Here is a tiny trained network, its code and every weight. The questions are about switching its units off for an input and a class, where a switched-off unit gives its printed mean instead of its output.

import numpy as np


def w(rows, s, z=0):
    codes = np.array(rows[::2]) - 128.0
    scale = np.full(codes.shape[1], s)
    scale[-1] = z or s
    return codes * scale


def norm(h):
    return h / np.sqrt((h * h).mean(-1, keepdims=True) + 1e-5)


def f(y):
    return np.maximum(y, 0)


def log_softmax(a):
    a = a - a.max(-1, keepdims=True)
    return a - np.log(np.exp(a).sum(-1, keepdims=True))


def net(x, mask):
    res = np.array(x, float).reshape(1, 6) / 4 @ E
    u = 0
    for l in range(4):
        y = f(norm(res) @ A[l][:, :-1].T + A[l][:, -1])
        res = res + np.where(mask[u : u + 7], y, B[l][:, -1]) @ B[l][:, :-1]
        u += 7
    return log_softmax(norm(res)[-1] @ U[:, :-1].T + U[:, -1])


A, B = {}, {}
E = w([
[150,207,171,125,89,154,73,176],'x0',
[127,126,173,90,157,174,130,95],'x1',
[142,102,93,79,140,121,46,105],'x2',
[111,119,122,4,126,107,178,198],'x3',
[130,131,128,127,129,129,128,126],'x4',
[110,59,150,128,4,150,134,115],'x5',
],0.0011)
A[0] = w([
[153,125,108,212,83,156,79,81,41],'0.n1',
[195,243,203,126,108,148,54,175,13],'0.n2',
[109,174,28,112,56,18,136,180,102],'0.n3',
[109,168,22,198,67,5,98,140,93],'0.n4',
[138,82,96,79,123,91,11,119,4],'0.n5',
[92,103,221,59,123,221,132,47,74],'0.n6',
[133,140,198,71,218,185,134,69,98],'0.n7',
],0.0022,0.0016)
B[0] = w([
[101,178,187,128,180,148,94,89,211],'0.n1',
[26,82,32,155,76,149,102,166,237],'0.n2',
[140,75,206,118,195,239,146,164,250],'0.n3',
[158,67,197,168,201,252,129,145,250],'0.n4',
[221,149,25,73,124,197,83,77,187],'0.n5',
[167,78,147,197,189,170,129,199,222],'0.n6',
[182,65,151,197,149,171,132,200,227],'0.n7',
],0.003,0.0012)
A[1] = w([
[140,186,170,102,79,152,86,143,128],'1.n1',
[60,204,175,120,117,3,94,55,2],'1.n2',
[96,218,126,143,45,4,160,122,18],'1.n3',
[155,115,110,81,114,104,137,166,100],'1.n4',
[159,77,128,130,181,143,170,84,137],'1.n5',
[82,159,154,147,122,116,186,133,84],'1.n6',
[118,88,112,116,152,90,172,59,95],'1.n7',
],0.0039,0.0044)
B[1] = w([
[72,85,58,159,124,89,139,141,181],'1.n1',
[21,23,94,189,192,196,146,182,128],'1.n2',
[179,233,93,111,56,252,217,77,128],'1.n3',
[91,140,175,85,148,104,146,97,152],'1.n4',
[86,171,111,135,69,151,75,182,251],'1.n5',
[218,197,74,129,49,194,172,109,140],'1.n6',
[62,172,90,171,77,129,54,210,150],'1.n7',
],0.0035,0.0026)
A[2] = w([
[129,171,149,185,116,129,103,43,45],'2.n1',
[131,124,167,22,86,129,173,176,29],'2.n2',
[119,56,219,110,25,141,121,77,134],'2.n3',
[127,251,108,140,240,110,122,149,158],'2.n4',
[73,179,155,160,148,127,163,155,252],'2.n5',
[113,148,121,208,100,207,53,98,241],'2.n6',
[228,125,60,77,129,100,73,73,89],'2.n7',
],0.0028,0.0011)
B[2] = w([
[83,161,173,38,197,119,134,131,145],'2.n1',
[42,237,210,102,253,84,119,72,157],'2.n2',
[248,75,55,134,169,59,66,138,168],'2.n3',
[151,29,140,102,40,74,131,125,172],'2.n4',
[169,120,97,93,118,107,93,97,182],'2.n5',
[98,144,167,47,134,83,208,136,253],'2.n6',
[171,203,84,62,72,224,151,106,141],'2.n7',
],0.0027,0.0043)
A[3] = w([
[189,183,102,114,86,188,188,124,106],'3.n1',
[96,146,176,172,144,111,87,10,39],'3.n2',
[166,93,143,187,179,186,119,149,52],'3.n3',
[255,76,85,67,131,7,105,153,246],'3.n4',
[183,202,129,126,96,151,203,117,65],'3.n5',
[124,152,139,128,94,158,226,164,139],'3.n6',
[48,120,77,163,112,164,113,168,7],'3.n7',
],0.0032,0.0015)
B[3] = w([
[196,172,80,85,122,154,118,32,150],'3.n1',
[75,219,129,2,192,73,225,184,142],'3.n2',
[163,60,191,125,202,217,140,217,159],'3.n3',
[147,156,159,229,99,118,187,67,253],'3.n4',
[191,153,84,75,106,187,63,59,144],'3.n5',
[124,114,89,96,163,155,25,106,191],'3.n6',
[57,98,46,193,50,64,45,182,169],'3.n7',
],0.0035,0.003)
U = w([
[16,233,240,12,226,26,214,110,85],'0',
[20,79,25,223,16,72,32,234,138],'1',
[224,8,231,202,241,254,142,246,49],'2',
[207,148,170,227,61,62,211,40,229],'3',
[242,220,17,44,109,234,40,12,2],'4',
],0.0054,0.0032)

Each question gives the input, the list of numbers given to net, and the class t.
The units are the neurons (one row each of A and B). Each row of codes is followed by its name. A weight is (code - 128) times the scale printed after its matrix; where a second scale follows, it is the last column's (A, B and U).
mask holds one flag per neuron, layer by layer. A switched-off neuron (its flag False) gives its mean, the last column of its row in B, instead of its output. The means were averaged over made-up inputs and are rounded, as every weight is.
A unit's drop is (log p(t) with every unit on - log p(t) with that unit switched off) / (log p(t) with every unit on - log p(t) with every unit switched off).
The circuit of an input: a set's keep is (log p(t) with only the set's units on - log p(t) with every unit switched off) / (log p(t) with every unit on - log p(t) with every unit switched off). Starting from the 12 units with the biggest drops (on a tie, the unit counted first), units are removed one at a time, each time the one whose removal leaves the highest keep (on an exact tie, the one counted first), for as long as the keep stays at least 0.8.
circuit, biggest first: the units of the circuit, biggest drop first
k most important neurons: the k neurons with the biggest drops, biggest first
top k neurons in layer l: the k neurons of layer l with the biggest drops, biggest first
input [-1,6,0,2,7,-6], class 2: circuit, biggest first	[0.n7]
input [-5,-3,5,0,-4,7], class 3: circuit, biggest first	[2.n3; 3.n4]
input [6,2,-1,-7,-3,-3], class 0: 3 most important neurons	[1.n5; 0.n1; 2.n6]
input [2,-3,0,1,1,-8], class 3: 2 most important neurons	[2.n4; 3.n4]
input [0,4,6,1,-2,8], class 3: circuit, biggest first	[3.n4; 2.n3]
input [7,4,-7,2,3,3], class 1: top 2 neurons in layer 2	[2.n7; 2.n6]
input [-5,-6,0,-6,-3,1], class 0: circuit, biggest first	[0.n1; 3.n2]
input [-4,-6,-2,-6,6,4], class 0: circuit, biggest first	[0.n1; 3.n2; 2.n1]
input [1,6,-7,4,8,-6], class 4: circuit, biggest first	[1.n6; 0.n3; 3.n6; 3.n5]
input [-2,-8,8,5,-6,-1], class 2: top 2 neurons in layer 0	[0.n3; 0.n4]
input [1,2,-4,4,4,7], class 3: 2 most important neurons	[2.n3; 3.n4]
input [-1,-8,-1,4,-7,-8], class 2: circuit, biggest first	[0.n3; 0.n4]
input [-6,-7,8,-8,7,2], class 0: circuit, biggest first	[0.n1; 3.n2; 2.n6]
input [6,6,-6,-5,-2,0], class 1: circuit, biggest first	[0.n2; 3.n7]
input [4,-8,0,-6,-6,-8], class 2: 3 most important neurons	[0.n4; 3.n3; 2.n3]
input [8,4,8,1,1,2], class 1: top 2 neurons in layer 1	[1.n1; 1.n6]
input [4,1,-5,-3,-6,-2], class 4: 3 most important neurons	[1.n6; 1.n5; 2.n6]
input [7,-1,4,-2,-5,-2], class 1: circuit, biggest first	[0.n2]
input [-5,-4,-3,4,8,-2], class 1: circuit, biggest first	[1.n5; 2.n6]
input [-8,8,1,0,0,4], class 1: top 2 neurons in layer 1	[1.n5; 1.n7]
input [-3,7,-4,5,-1,-2], class 2: 2 most important neurons	[0.n7; 0.n6]
input [1,-4,-4,8,0,5], class 0: most important neuron	[2.n2]
